(in the rows, 128 means zero)
Rows near named flat spaces through zero:
z395z329: [176 176  81 168  52 131  65 112 127 195 132 137 134 102  96 118 151  73
  85 119]
z395z329: [144 165 116 111 100 124  97  98 106 172 132 137 148 101  92 124 172  86
 124 125]
z258z144: [ 97 144 151  57 159 107 165  84 103 116 125 139 163 126 138 141 178 105
 197 154]
z293z212: [117 139 139 123 135 117 138 125 150 115 123 114 130 145 141 125 151 139
 135 147]
z395z329: [ 60 139 187 104 131 122 137 112  95 136 107 101 163 147 126  98 208 169
 207 191]
z457z937: [156 139  91 115 161 124 148 102 135 101 132 134 106 117 102 146 101 103
 111  95]
z293z212: [113 125 106 103 127 126 125 145 122 172 134 174 132 126 138 101 129 130
  84 143]
z524z36: [118 116 122 159 122 142 128 133 107 126 118 122 118 133 119 117 107 147
 145 133]
z457z937: [108  95 120 130 135 147 124 155  93 152 128 154 118 121 115 103  93 157
 107 125]
z293z212: [170 173 139 130  65 108 105  80 135 134 134 116 176 111 157 179 182  39
 193 132]
z258z144: [122 164 151 147 101 131  76 135 142 167 121  85 127 128  76  88 195 159
  88 141]
z258z144: [112 152  98 153 170 146 120 116 118 128 106  88  73 133  18  68 133 194
  75 118]
z457z937: [147 135 119 182  84 135 107 128 132 132 122 112 128 131 136 135 120 116
 144 130]
z524z36: [111 150 138  99 142 122 128 105 114 137 123 120 137 123  97 114 171 131
 139 139]
z395z329: [136 102 164 190  91 155  79 173 126 138 128  88 117 125 110 119 112 168
 110 110]
z679z830: [160 112 156 155 131 151 107 121 103  94 131  81 115 100  73 160 101 125
 152  69]
z679z830: [132 127 120  98 144 124 133 126 126 135 137 148 129 117 123 130 125 116
 107 117]
z293z212: [117 147 132 111 129 118 122 129 145 146 128 127 132 135 124 109 163 138
 103 145]
z679z830: [141 172 104 153 121 126 128  72 114 114 110  95 122 125  81 130 153 107
 171 130]
z293z212: [132 102 159 149 132 135 147 121 116  75 124 100 133 132 149 168 100 125
 202 115]
z457z937: [124 136 115 104 148 127 132 117 117 137 129 139 123 119 101 117 134 127
 111 122]
z679z830: [136 157 122 157 144 123 135 106 160  90 113  77 101 146  95 124 143 148
 129 127]
z395z329: [148 165  45 119 194 104 201  70 171  60 115 135  84 152 122 142  94 105
 122 122]
z679z830: [162  79 182 140  83 138  95 178 137 128 156 131 155 108 188 181  94 100
 133  91]
z293z212: [144 138 106 139 121 130 120 121 128 135 129 131 120 120 112 128 120 115
 112 117]
z679z830: [137 143 132 177  83 134 112 104 109 125 114 100 141 128 126 140 141 109
 192 140]
z457z937: [117 178 121  93 125 115 113  94 119 167 123 128 143 119  86 101 201 115
 118 149]
z524z36: [140 147  69 102 154 113 151 117 155 134 133 168 109 131 131 119 112 109
  70 125]
z524z36: [157 158 109 101 109 103 119 124 174 150 145 155 144 125 163 142 153  79
  84 130]
z258z144: [122 149 128 105 129 111 138 113 143 131 127 133 142 136 145 128 160 114
 136 149]
z258z144: [151 112 157 157  78 134  98 148 130 135 138 119 149 118 162 157 121 105
 149 117]
z395z329: [155 142 131 140 119 140  94 117 115 137 131 102 119 102  68 131 135 119
 110  91]
z524z36: [152 112 219  96 104 127  89 144 130 125 154  98 170  97 140 179 164  99
 152  92]
z293z212: [109  99 136 132 147 127 164 138 130  93 123 133 126 148 171 139  97 145
 164 142]
z395z329: [ 94 111 178 108  82 130  98 157  97 186 134 149 178 122 166 113 172 132
 153 166]
z524z36: [155  98 151 129 120 142 108 149 117 124 145 127 131 102 126 158  95 113
 120  83]
z457z937: [146 132 126 159 109 139 107 124 120 129 126 109 122 119 103 132 122 124
 131 112]
z258z144: [152  85 185 157  65 145  87 162 105 137 145 122 165 104 172 174 107  99
 174 104]
z258z144: [150  99 121 166 101 142 107 167 139 136 138 137 117 125 149 135  80 130
  94 107]
z457z937: [170 108 146 159 138 129 143 131 165  54 135  90 112 132 154 187  80 114
 152  85]
z258z144: [127 149 117 130 120 120 115 136 157 149 127 127 122 138 125 105 153 138
  83 142]
z524z36: [ 97 174 140  75 153 109 136  87 121 142 118 116 144 130  91 103 210 132
 143 159]
z679z830: [134 113 142 116 168 131 133 147 152 101 135 111 102 128 107 130 109 157
  83  97]
z395z329: [126 120 145 185  73 142  86 161 129 158 123 109 132 135 136 109 134 152
 121 143]
z679z830: [106 168  94 143 139 121 146  90 124 126 103 113 114 149  96  94 159 145
 146 165]
z457z937: [103  86 132  95 170 134 156 157 115 121 135 160 119 131 144 120  89 157
 110 123]
z524z36: [154 166 130 187   4 121  60 131 140 198 128 127 175 126 175 130 184  75
 147 168]
z293z212: [163 123 111 156 111 142 115 114 105 119 131 124 122 105 108 155  93  95
 146  92]
[153 146 125 123 107 144  68 127  99 183 139 125 126  85  47 110 150 115
  72  90]
z293z212
[121  99 119 104 158 130 163 125 105 106 132 158 128 124 148 146  86 119
 154 118]
z258z144
[115 119 138 138 139 129 140 134 134 110 121 115 121 142 135 124 123 152
 140 137]
z395z329
[127  89 169 183  85 157  99 151  84 128 124 102 140 118 131 142 102 141
 187 118]
z679z830
[121  91 161 128 126 150 112 149  85 135 134 127 135 108 112 133 107 142
 145 106]
z258z144
[101  78 164  96 127 146 118 162  73 160 140 163 152 106 138 124 111 141
 139 123]
z293z212
[105 131 137 124 161 128 133 142 149 121 121 106 105 145 101  95 142 182
  89 136]
z293z212
[151 124  61 160 159 128 176 107 144  74 119 139  87 143 137 146  54 116
 131 110]
z258z144
[138  82 176 135 136 152 103 169 116 117 142 106 119 108 107 142  95 156
 109  81]
z395z329
[139 113 135 109 144 144 115 126  91 134 137 131 123  96  80 135 111 123
 118  87]
z524z36
[109 124 169 101 108 129  92 159 124 179 138 135 153 119 128 105 173 145
  96 142]
z258z144
[121 119 134 129 139 129 132 143 139 121 128 123 119 136 131 121 122 149
 112 129]
z679z830
[130 133 117  97 127 119 134 120 123 144 136 159 143 119 145 135 134 100
 125 131]
z395z329
[136 111 152 144 107 145 102 137  98 137 132 116 136 108 110 138 120 126
 146 107]
z524z36
[152 135 143 150 163 131 129 126 169  71 125  66  90 135  85 140 119 157
 104  90]
z679z830
[158 147 131 134 114 113 124 121 171 110 134 112 132 133 150 154 140 101
 122 120]
z679z830
[112  71 107 141 139 133 167 172 135 111 132 176 118 151 207 133  48 145
 125 140]
z457z937
[169 160 103 145  78 133  75 115 118 179 137 133 135  96  88 127 147  83
  93 105]
z395z329
[139 128 117 129 131 128 129 127 133 125 131 132 122 125 126 134 116 120
 116 117]
z395z329
[112 134 121 136 152 131 139 123 131 115 116 110 107 141 100 106 130 161
 120 135]
z679z830
[150 137 118 155  74 138  85 129 106 172 132 137 142 106 118 128 133  97
 124 121]
z524z36
[151 121 112 154 114 128 135 128 141 109 130 131 124 132 157 153  96 106
 140 119]
z258z144
[121 130 156 144 144 117 159 115 158  66 116  84 126 157 156 151 136 143
 184 143]
z293z212
[ 95 103  95 145 103 132 138 160 114 169 123 185 134 148 184  95  99 144
 120 174]
z457z937
[185 186  39 175 110 116 128  85 172 119 121 125  95 133 108 135 113  79
  90 115]
z293z212
[113 120 154 136 155 129 143 133 142  90 119  92 114 146 122 126 129 166
 142 130]
z293z212
[111 160 146  73 154 110 135  99 130 133 127 120 143 125 104 119 191 125
 132 142]
z524z36

Rows near named flat spaces through zero:
z798z526: [137  90 132 144 153 135 146  70 141 117 144 132 129 115 130 153 109  85
 111 143]
z535z208: [ 73 153 111 126 106 175 126 139  99 198  73 123  85 183 107 103 132 137
 146 194]
z700z398: [ 91 120 190 126 137 155 138 127  61 185 123  92 118 145 114  95 137 118
 113 142]
z798z526: [102 165 124 138  94 170  78 171 121 146  70 142 117 126 137  92 151 180
 167 139]
z700z398: [162 134 105 120 144  82 157 122 114  90 153 135 149 124 124 140 130 116
 120 125]
z341z527: [125  74 138 122 142 109 160 124 131 134 163 127 128 140 126 133 114 114
  89 107]
z341z527: [144 148 127 149 113 139  78 144 127 144  70 123 118 130 112 131 130 143
 152 115]
z341z527: [130 154  86  89 109  96 156 110 109 128 128 127 140 134  93 127 132 132
  98 141]
z535z208: [ 77 118 135 120 151 103 142 186  62 156 175 127 136 141 143  85 161 143
 129 109]
z798z526: [ 88 162  94  97 111 128 110  95 137 153 141 116 136 103 106 134 136 125
 119 128]
z552z712: [135 144 163 130 137 142 110 113 144  91 158 124 153  73 160 127 139 127
 145 113]
z552z712: [136  82 216 110 103 182 163 135 210 109 155 119 112 135 169 125  93 146
  97 123]
z798z526: [137 105 105 127 119 124 160 129 109 107 110 162 133 138 128 107 130 145
 109 151]
z535z208: [112 157 145 104  99 151  98 133 188 120 147 118 134  93 147 130 129 154
 135 102]
z798z526: [125  78 136 131 122 123 150 122  59 122 104 157 153 112 117  79 146 154
  82 123]
z798z526: [149 117 136 121 134  78  95 126 125 134 148 101 154  96 100 148 129 123
  99  43]
z700z398: [132 131 108  98  96 121 146 139 170 138 123 123 111 161 110 141 108 142
 105 128]
z552z712: [142 127 133 129 151  98 135 142 127 102 170 127 144 115 146 136 134 120
 135 104]
z552z712: [ 99 104 124 109 140 100 148 140 112 138 180 127 140 125 131 117 137 128
 102 101]
z552z712: [ 56 114  86 151 161 123  85 145 118 162 169 144 128 108 150 123 153 118
 159 104]
z700z398: [153 171 184 129 125 127  87 152 133 160 111  67 115 141 108 148 121 121
 149  93]
z535z208: [ 76 167  94  99 113 120  92 137 143 154 157 119 137 102 124 125 148 143
 136 101]
z798z526: [144 147 127 111 124  83 115 167 121 118 149 116 148 117 122 126 141 149
 124  74]
z535z208: [145 120 121 131 118 110 116 171 149 128 119 131 120 147 127 133 122 149
 130  96]
z341z527: [139 148 150 171 151 161 115 131  89 115  94 137 122 127 151 113 142 119
 180 173]
z798z526: [136 133 124 123 139 110 115 102 162 137 154 102 127 121 114 169 112  96
 123 103]
z552z712: [167 121 132 145 158  75 119 161 106  98 152 127 150 118 136 136 138 125
 138  79]
z341z527: [161 154 107 134 122 135 156  82  64  94  70 153 146 118 108 107 141 126
 128 197]
z535z208: [119 136 145 133 152 132 133 105 101 112 158 126 147  96 146 120 144 110
 138 138]
z535z208: [137 120  75 132 119 119 140 103 133 151  86 136 105 169  88 152 107 110
 115 159]
z535z208: [ 92 118 200  93  92 197 161 126 166 136 144 117 115 129 157  96 117 155
 103 155]
z798z526: [123 158  96  73 103  62 127 152 117 158 150  96 143 138  77 134 135 145
  88  71]
z341z527: [122 150 195  92  97 169 119 114 192 103 164 105 144  76 159 123 124 150
 118 107]
z341z527: [124 181 112  87 106  98 117 135 129 145 139  97 137 125  97 136 135 138
 119 104]
z700z398: [ 33 166  87 112 102 191 106 106 126 153 123 157 126  95 149  87 159 153
 153 185]
z700z398: [109 124 149 130 136 149 117  97 130 135 142 119 134 100 134 128 130 114
 126 127]
z700z398: [125 144 159 107 133 111 160 132  53 164 124  91 128 159  93 108 137 118
 105 141]
z700z398: [ 93 154 110 104  95 155 116 135 171 149 124 126 111 135 129 127 124 148
 134 141]
z552z712: [ 63  96 174 142 142 177  79 124 180 137 190 129 135  64 186 120 137 130
 143  84]
z700z398: [ 69 147 119 108 132 153 139  96 114 132 167 135 141  95 147 106 149 122
 131 162]
z552z712: [109 163 105 116 131 122 131 115  90 115 139 138 151 100 131 108 155 132
 139 148]
z552z712: [147 134 101 128 145  85 128 118 115 136 135 114 131 139  99 155 123 101
 122 112]
z341z527: [123 109  82 154 180  76 114 127 116 118 180 141 144 111 138 154 139  92
 146  95]
z535z208: [105 172  93 145 141 144 103  99 101 148 104 127 121 123 118 134 142 104
 168 173]
z535z208: [106 116 145 117 111 164 156 102 102 162  96 122 111 153 107 107 120 126
 101 175]
z700z398: [ 86  84 117 122 145 130 192 123  66 129 154 161 135 141 142  83 144 128
 100 172]
z798z526: [113 141 151 131 131 138  93 122 135 161 129  97 122 118 118 139 127 116
 136 105]
z552z712: [143 147 180 106 117 176 156  83 210  88 164 111 123 107 163 153 100 110
 130 162]
z341z527: [149 130 181 148 142 156 148 117  77 119 100 121 127 134 135 107 133 118
 138 169]
z341z527: [139 130  99 128 130  89 115 137 104 152 111 117 127 146  90 140 129 123
 118 102]
[111 115 127 112 113 124 137 155 130 149 130 126 119 150 121 116 126 147
 110 117]
z535z208
[122 161 159 165 142 186 102 153 156 101 125 140 112 119 192 121 137 132
 208 169]
z798z526
[121 114 136 139 139 146 129 100 128 124 131 133 130 113 136 129 126 113
 128 142]
z798z526
[146 174 111 118 122 108 104 108 115 111 120 120 153  92 111 135 142 129
 136 116]
z341z527
[127  86 138 153 142 121 109 156 135 157 123 122 110 152 125 138 116 122
 126  93]
z341z527
[ 70  69  94 159 142 127  93 172 131 198 123 141  94 167 124 126 125 130
 132  96]
z552z712
[146 113 135 132 131 113 131 139 123 125 125 126 130 135 122 130 124 130
 118 110]
z798z526
[102 136 135 146 119 165  91 140 121 153  93 132 116 124 134 110 138 144
 152 136]
z700z398
[ 82 118 111 137 145 140 122 145 145 137 166 144 119 127 161 124 136 124
 152 133]
z552z712
[170 147  96 150 123 104 102 137  98 117  69 140 134 131 102 131 136 139
 144 123]
z700z398
[146 165 144 130 101 131  59 176 180 113 115 118 135  97 144 134 135 170
 161  66]
z535z208
[122 112 187 139 134 146 127 150 101 180 108  91 101 169 113 120 118 119
 123 123]
z798z526
[ 60 131 123 132 133 183 113 115 175 140 165 142 113 107 174 125 132 121
 160 157]
z552z712
[125 116 103 166 109 166  99 156 135 166  40 148  82 181 115 125 115 145
 156 160]
z552z712
[137 136  54 138 126 118 114 101 155  75 125 180 150  85 143 138 138 135
 145 139]
z700z398
[162 138 118 132 147  81 119 122 105 118 136 113 146 117 107 148 132 109
 125  96]
z552z712
[105 129 161 137 128 155  93 116 123 176 111  97 114 126 113 131 125 116
 130 116]
z798z526
[102 112 180 182 171 157 108 189  70 134 134 139 122 131 183  85 159 136
 186 133]
z700z398
[181 140 129  97 105  88 143 135 174 130 124  92 118 164  88 170  95 124
  97  96]
z700z398
[118 171 155 130 157 135 106 125 157 110 189 103 137  93 167 149 137 103
 175 119]
z798z526
[156 139 141 116 125 101 148 147  80  93 128 135 158 113 128  99 149 153
 115 118]
z552z712
[158 114 128 143 159 105 143 103 122  89 155 136 147 106 140 145 126 101
 128 124]
z535z208

Rows near named flat spaces through zero (a row that begins with a name and a colon came from that space):
z698z503: [ 94 107 113 147 109 130 153 123 119 159 143  86 165 140 106  94 103 129
 112 161]
z71z33: [162 114 158 164 149  59 123 130 153  83 128 114  93 101 135 133 138 139
 147  53]
z698z503: [141  97 108 142 138 112 122 113 127  97 143 118 128 113 149 119 128 119
 137  99]
z826z439: [157 107  99 157 136 152  83 150 132 101 115 152 139 129 140 111 112 105
 110 140]
z826z439: [108 114 112 160 150 143 110 100 145 121 139 122 137 111 113 135 115 120
 108 175]
z71z33: [ 88 139 101 129 125 117 145 124  99 138 149 114 167 134 137 115 138  80
  87 127]
z865z343: [ 89 128 138  24 149 156 165 123 140 175 126 134  95 114 123 155 117 232
 219  59]
z865z343: [106 136 122 189 126  97 122 160 122 133 128 107 170 139 108  96 117  77
  60 138]
z137z749: [166 109 127 110  82 135 127 144  61 125 122 144 138 175 145 124 140  75
 123 138]
z137z749: [121 131 135 115 134 103 156  83 138 116 152 106 110 104 143 143 149 145
 154 109]
z826z439: [173 193 158 129 113 105 123 137 132  99 113 158 104 131 158 147 180  93
 107 126]
z71z33: [114 118 130 181 145 100 129 131 172 125 132  92 135 104 108 100 104 154
 117 121]
z137z749: [135 129  88 125 133 143 128 110 148 106 143 125 137 106 168 107 135 136
 137 122]
z826z439: [ 97 117 129  89 134 128 153 139 124 160 130 116 129 128 118 124 112 171
 161  81]
z137z749: [180 127 130  95 104 146 115 107  85  97 127 167 105 147 165 161 165  85
 142 146]
z826z439: [111 178 140 134 133 132 130 171 167 156 105 131 135 125 112 109 120 159
 110 124]
z698z503: [120  92 158 141  88 105 155 115  72 154 138  95 140 168  90 133 120  96
 117 165]
z71z33: [139 101  95 141 124 148 123  91 133 107 147 117 137 116 149 115 124 123
 134 162]
z698z503: [113 108 141 147 108 116 144 131 110 152 132 100 144 148  98 116 111 121
 116 151]
z865z343: [ 68 123 126  54 157 152 156  87 123 162 147 128 112 111 117 171 127 176
 176 108]
z137z749: [123 134 198 125 132  98 131 118 106 142 118 137  90 143  80 190 140 118
 129 139]
z698z503: [103 143 177 133 133  76 166 136 156 155 126  91 110 117  94 129 123 179
 147  84]
z865z343: [121 169 178 120 106  95 163 108 115 145 132 116 111 140 112 158 162 115
 118 149]
z137z749: [118 139 159 115 137 113 140 114 136 137 128 126 104 121 111 157 136 149
 145 120]
z71z33: [ 61 199 196  75 146  92 158 154  98 186 114 148 113 147  80 193 157 116
 105  89]
z826z439: [126  97 121 149 104 133 136 138 117 146 129 102 151 147 110  96 101 131
 123 153]
z137z749: [155 126 135 109 121 117 135  77 107  94 147 136 101 121 158 163 167 103
 146 133]
z71z33: [124 150 126  92 115 117 136 151  75 134 127 150 141 155 148 138 155  77
 109  93]
z71z33: [104 122 143 169 151 122 130 113 186 140 129  96 121  99  88 122  99 181
 132 155]
z698z503: [159 102  87 119 145 129 109  96 120  70 149 144 119 104 185 134 150 103
 147  93]
z865z343: [136 138 141 132 121  99 146 144 143 129 125 111 123 124 133 110 131 150
 139  89]
z865z343: [100 133 114 188 127 119 107 177 114 145 118 121 181 151  97  94 104  69
  47 155]
z865z343: [125 100  90 172 148 105 118 132 148  99 143 104 152 104 146  88 112 120
 114  92]
z137z749: [146 129  98 108 110 163 120 159 122 133 115 145 146 143 152  97 119 133
 133 124]
z698z503: [117 111 142 142 115 110 144 127 116 143 133 103 136 139 106 121 117 127
 124 135]
z826z439: [108  70  97 102 151 148 122 122 114 131 139 127 133 121 127 128  98 151
 163  91]
z71z33: [144 113 111 159 124 119 120 146 140 114 126 115 142 125 137  92 114 128
 121 114]
z826z439: [163 161 173 114  66  88 173 144  97 141 121 111 120 164 138 117 162 115
 132 118]
z698z503: [155 178 218 120 127 116 105 184 131 151  72 177  79 157  76 181 137 138
 123 131]
z865z343: [167 125 125 149 113 133 107 174 138 119 104 139 133 141 135  95 114 131
 123 118]
[141  97 112 178 100 143 115 153 125 137 120 108 161 151 109  80  93 116
 101 177]
z826z439
[164 181 161 102 160 130  94 156 162 104  93 189  76 111 142 171 155 149
 145  85]
z698z503
[117 157 167 105 116 122 149 130 121 157 119 130 113 142 106 152 140 140
 132 138]
z698z503
[116  97 122 156 140  83 149 117 148 117 148  81 133 104 127 101 113 153
 143  78]
z698z503
[142 110  86 133 105 174 116 140 123 131 125 131 158 143 145  88 108 123
 122 167]
z71z33
[ 83 129 124 128 146 103 152 109 130 138 150 101 139 112 120 130 129 130
 122 105]
z865z343
[ 81 159 126 115 172 126 152 114 213 147 135 103 113  72 122 120 115 226
 164  90]
z137z749
[155  95 148 192 155  98 115 106 204  95 128  94  93  82 109 117 102 193
 160 121]
z71z33
[105 165 130 115 130 149 136 143 152 157 117 132 134 126 117 122 123 156
 122 145]
z698z503
[143 119 113 170 132 158  72 169 117 120 103 162 151 150 111 120 106  78
  75 174]
z137z749
[137  70  61 156 160 170  78  68 122  70 158 144 141 101 159 140 122  79
 116 178]
z865z343
[126 107 100 140 133 118 134  77 119  96 161 110 135 109 155 130 144  99
 125 137]
z71z33
[115  76  70 102 169 169 106 112 144 112 142 137 131  97 151 121  99 166
 170  93]
z865z343
[119 130 152 149 147 100 132 123 156 126 128 113 112 109 107 137 123 152
 133 112]
z71z33
[148 136 157 116 129 125 121 150 135 131 107 145 103 134 118 142 128 151
 147 109]
z71z33
[130 125 126  81 127 175 116 185 131 165  94 159 125 147 115 117  96 181
 162 103]
z865z343
[127 140 120 152 172 128 104  76 171  85 143 138 104  80 141 162 146 126
 123 150]
z137z749
[105 135 128 154 131 101 138 132 127 133 137 107 147 126 118 116 128 108
  98 123]
z865z343
[ 47 115 102 116 165 130 141 111 120 156 153 109 157 113 106 136 110 126
 112 116]
z865z343
[158 149 155  99 137 149 103 111 125 110 113 177  85 128 133 185 155 122
 144 149]
z137z749
[135  98 191 118  88  40 188  60  46 118 167  84 100 153 119 180 176  72
 144 114]
z137z749
[131 135 102 148 163 156  82 148 159 109 113 159 132 110 133 125 115 126
 109 132]
z826z439
[161  86  97 166 122 158  76 148 101 103 117 153 150 150 130 113 107  73
  96 169]
z698z503
[157  54 118 115  89 119 144 110  64 119 146 106 134 158 140 116 121 105
 160 116]
z826z439
[ 91 168 154  93 131 107 146 147  94 157 124 142 131 146 114 158 150 100
 106 100]
z71z33

Rows near named flat spaces through zero (a row that begins with a name and a colon came from that space):
z472_z213: [155 166 116 126 138 121 115 125 114 100 157 147 104 114 155 111 124 150
 102  99]
z927_z67: [153 124 108 119 153 127 149 152 145 130 139 135 124 126 146 150 110 165
 118 145]
z170_z965: [ 79 125 157 133 137 130 103  94 128 123 135 155 100 145 153 147 112 125
 164 137]
z927_z67: [ 81 150 142 115  89 132 116 100 134 114 130 171 123 126 143  76 118  93
 127 122]
z472_z213: [120 119 134 140 140 129 158 140 123 142 123 105 118 134 121  94 129 121
 107 130]
z927_z67: [155 151 106 109 143 113 152 108 119  99 137 138 115 118 145  96 108 131
 111 105]
z459_z178: [ 98 142 149 112 137 144 133  97 136 104 149 165  85 132 138 104 103 134
 136 143]
z170_z965: [130 136 102  45 111  93 136 120 114 141 107 118 182 142  92 106 106  67
 139 149]
z927_z67: [107 112 108 138 132  99 152 141 145 155 107 134 154 142 176 125 113 119
 124 124]
z927_z67: [108 146 126 136 108 119 127 118 147 136 127 152 143 151 141  96 146 118
 119 109]
z459_z178: [155 133 124 140 131 146 151 151 121 116 138 113 107 100 119  96 130 143
  89 122]
z459_z178: [182 150  82  99  91 154 166 218 153 122 150 144 141  64 131  71 111 155
  35 150]
z927_z67: [117 111 122 130 127 109 117 123 120 136 109 123 147 127 148 155 117 111
 150 124]
z472_z213: [136 146 114 120 131 121 154 103 176 131 132 158 149 178 120 116 151 150
 134 120]
z927_z67: [137 179  92 117  85 136 143 154 182 108 159 212 135 108 186  65 120 160
  66 113]
z472_z213: [143 152 110 145 127 121 172 134 145 127 133 134 128 138 141  56 145 136
  78  95]
z459_z178: [141 121 129  89 183 111 143 108  84 113 133  98  95 125 121 140  82 120
 146 145]
z472_z213: [111 129 138 113 158 111 126  94 106 118 130 128 104 141 142 134 102 117
 153 128]
z170_z965: [179 155 107 105 127 147 155 138 145 103 151 140 121 114 102 100 132 159
  94 130]
z472_z213: [133 124 123 151 163 124 155 161 143 153 139 119 116 150 149 126 132 165
 101 133]
z927_z67: [144 130 121 134 113 132  87 143 146 134 134 145 152 129 131 188 148 155
 145 131]
z472_z213: [ 96 132 155 149 101 155  98 130 111 106 140 148  89  82 154 110 113 119
 117 125]
z170_z965: [117 114 121 120 118 117 167 143 139 163 102 100 163 152  99  88 140  96
 113 138]
z170_z965: [ 57 129 156 149  84 154 156  82 196 132 116 186 133 170 125  70 151 113
 142 131]
z170_z965: [194 112  85 128 144 125 154 171 170 149 123 115 173 140 113 187 149 183
 123 142]
z927_z67: [116 111 140 149 139 114 148 115 101 143 103  80 130 142 108 100 142  92
 128 109]
z459_z178: [148 135 108 119 161 112 124 177 113 137 151 127 113 112 174 148  97 160
  99 140]
z472_z213: [129 144 103 110 131  81 112  77  97  93 116 151 135 112 187 131  91  95
 152  83]
z459_z178: [136 164 118  54 130 114 120 116 103 108 149 144 120 122 115  99  93 106
 122 144]
z472_z213: [173 131  94 116 210  73 157 146  91 145 134  81 122 153 157 146 105 149
 112 114]
z927_z67: [204 141  78 143 145  93 128 136 122 119 123 111 164 124 149 164 150 157
 117  75]
z459_z178: [123 122 129  87 116 134 144 105 132 119 117 130 139 128  92 116 113 101
 147 152]
z459_z178: [ 95  79 153 154 134 148 157  84 154 129  97 122 124 145 109 153 128 121
 181 145]
z459_z178: [164 107  97 166  95 148 168 180 167 139 109 120 164  95 130 117 151 149
  86 120]
z170_z965: [126  82 122 177 145 124 172 149 150 163  96  93 148 144 136 143 143 138
 127 127]
z170_z965: [147 142 131 158 108 131 106 178  90 142 132  85 131 100 113  94 162 114
  75 101]
z170_z965: [125 113 120 142 110 121 164 143 124 147  99  94 154 124 112  79 141  92
 102 115]
z170_z965: [150 138 106 103 102 110 106 132 107 120 117 122 162 104 123 132 125  99
 127 114]
z459_z178: [130 156 151  84 133 128  72 171  67 148 158  89 112 126  76 123 134 107
 106 157]
z472_z213: [121  84 118 135 129  99 143 152  65 144  83  58 144  81 142 116  95  61
 119 119]
[131 103  97 141 113 107 130 162 131 142 104 128 163  96 182 152 106 119
 121 122]
z927_z67
[ 76 102 158 137 135 139 174 106 146 151 108 115 118 165 102  86 129 103
 139 150]
z472_z213
[133 136 134 170 150 105 128  61 109 104 117 118 115 150 142 122 153 121
 153  62]
z459_z178
[120 126 133 151 119 115 106 112 127 139 114 121 149 149 126 145 157 116
 148 104]
z459_z178
[192 160 118 121 126 155 124 138 118  88 159 126 105  92  96 116 144 163
  95 113]
z927_z67
[118 137 112 169  75 139 105 187 183 158 134 173 167 124 172 134 163 159
  92 121]
z459_z178
[123  95 141 161 138 145 154 119 138 130 111 108 119 127 117 140 135 135
 142 131]
z459_z178
[142  77 138 161 197 127 152 148  97 143 118  64  94 121 135 182 108 153
 140 144]
z459_z178
[101 126 149 163 129 128  93 134 130 148 133 131 123 149 144 154 151 139
 139 121]
z459_z178
[102 104 111 155 103 105 131 131 125 132  95 137 152  97 194 126 104  96
 130 104]
z472_z213
[178 122  72 138 126 102 151 173 142 138 115 122 171 105 170 144 124 148
  96 107]
z459_z178
[142 143 138  91 161 135 123  93 118  99 152 139  93 137 106 147 108 147
 154 146]
z927_z67
[121 145 134 108 117 133 113  87 147 109 136 163 130 147 116 137 133 130
 158 128]
z472_z213
[114 146 142 100 130 114  86 145  90 147 141 111 127 138 112 128 128 104
 125 140]
z170_z965
[176 152 118 149 131 144 151 152 135 124 146 111 121 127  98  89 168 160
  78 105]
z927_z67
[111 121 161 151 130 163 133 129 127 124 139 120  90 123 104 109 138 137
 120 140]
z459_z178
[132 161 143  86 147 129 125 159  91 142 160 100 100 141  82  76 128 118
  86 152]
z170_z965
